Here is a tiny trained network, its code and every weight. The questions are about switching its units off for an input and a class, where a switched-off unit gives its printed mean instead of its output.

import numpy as np


def w(rows, s, z=0):
    codes = np.array(rows[::2]) - 128.0
    scale = np.full(codes.shape[1], s)
    scale[-1] = z or s
    return codes * scale


def f(y):
    return y / 2 * (1 + np.tanh(0.7978845608 * (y + 0.044715 * y**3)))


def log_softmax(a):
    a = a - a.max(-1, keepdims=True)
    return a - np.log(np.exp(a).sum(-1, keepdims=True))


def net(x, mask):
    res = np.array(x, float).reshape(1, 8) / 4 @ E
    y = f(res @ A[0][:, :-1].T + A[0][:, -1])
    res = res + np.where(mask, y, B[0][:, -1]) @ B[0][:, :-1]
    return log_softmax(res[-1] @ U[:, :-1].T + U[:, -1])


A, B = {}, {}
E = w([
[159,31,97,95,97,100,142,41],'x0',
[106,108,125,240,172,1,120,126],'x1',
[27,4,31,63,108,138,153,97],'x2',
[72,66,221,151,152,207,130,164],'x3',
[160,160,202,119,113,137,120,138],'x4',
[28,168,180,233,112,125,118,238],'x5',
[136,119,238,130,187,51,129,119],'x6',
[86,96,110,191,211,129,33,65],'x7',
],0.0069)
A[0] = w([
[113,75,44,111,80,199,33,54,226],'N0',
[175,83,43,76,89,208,131,130,172],'N1',
[116,194,202,243,163,195,182,194,252],'N2',
[67,63,93,160,131,162,166,127,126],'N3',
[122,73,152,69,76,1,118,175,155],'N4',
[199,147,149,73,29,67,130,145,151],'N5',
[96,33,73,137,150,124,122,111,213],'N6',
[77,90,148,134,111,159,168,209,76],'N7',
[173,169,45,121,153,30,32,87,228],'N8',
[92,33,219,134,117,144,65,139,211],'N9',
],0.0062,0.0024)
B[0] = w([
[129,88,28,35,140,162,188,135,230],'N0',
[176,106,133,60,117,184,141,139,220],'N1',
[149,138,112,155,194,129,2,200,254],'N2',
[65,101,124,121,96,149,165,99,179],'N3',
[151,157,198,182,92,79,171,99,169],'N4',
[175,136,215,58,60,82,199,134,191],'N5',
[77,95,59,120,87,126,147,94,202],'N6',
[91,221,207,123,119,121,148,136,167],'N7',
[182,49,59,221,177,100,233,60,211],'N8',
[102,206,128,105,105,173,139,182,188],'N9',
],0.0079,0.008)
U = w([
[114,50,22,24,151,191,117,110,155],'0',
[2,90,156,111,81,137,174,131,2],'1',
[133,86,22,173,211,72,134,59,92],'2',
[229,89,118,58,149,137,177,110,78],'3',
[238,170,169,82,113,60,225,89,57],'4',
[132,183,140,118,233,155,23,199,237],'5',
],0.0068,0.0028)

Each question gives the input, the list of numbers given to net, and the class t.
The units are the neurons (one row each of A and B). Each row of codes is followed by its name. A weight is (code - 128) times the scale printed after its matrix; where a second scale follows, it is the last column's (A, B and U).
mask holds one flag per neuron, in row order. A switched-off neuron (its flag False) gives its mean, the last column of its row in B, instead of its output. The means were averaged over made-up inputs and are rounded, as every weight is.
A unit's drop is (log p(t) with every unit on - log p(t) with that unit switched off) / (log p(t) with every unit on - log p(t) with every unit switched off).
The circuit of an input: a set's keep is (log p(t) with only the set's units on - log p(t) with every unit switched off) / (log p(t) with every unit on - log p(t) with every unit switched off). Starting from all 10 units, units are removed one at a time, each time the one whose removal leaves the highest keep (on an exact tie, the one counted first), for as long as the keep stays at least 0.8.
circuit, biggest first: the units of the circuit, biggest drop first
top k neurons: the k neurons with the biggest drops, biggest first
drop when u is switched off: that unit's drop, to one decimal
input [-8,-7,6,1,1,8,2,0], class 5: circuit, biggest first -> [N2]
input [-7,-2,4,-5,-2,-5,8,1], class 2: circuit, biggest first -> [N8 N1]
input [-7,0,6,-1,-7,-5,8,-1], class 2: top 2 neurons -> [N5 N1]
input [-6,-8,-6,-5,-4,3,5,-8], class 5: top 2 neurons -> [N2 N8]
input [8,-7,2,-8,-5,4,2,-7], class 4: top 3 neurons -> [N5 N4 N2]
input [-3,-5,-4,-4,-1,-3,1,5], class 2: top 4 neurons -> [N8 N5 N1 N9]
input [-4,5,7,7,7,8,7,2], class 5: drop when N2 is switched off -> 0.6
input [-8,6,8,5,2,7,-5,-1], class 5: drop when N2 is switched off -> 1.3
input [-4,7,-5,4,0,-4,8,-1], class 5: drop when N8 is switched off -> 0.0
input [-1,-7,-3,-1,-8,7,5,-6], class 5: drop when N2 is switched off -> 0.2
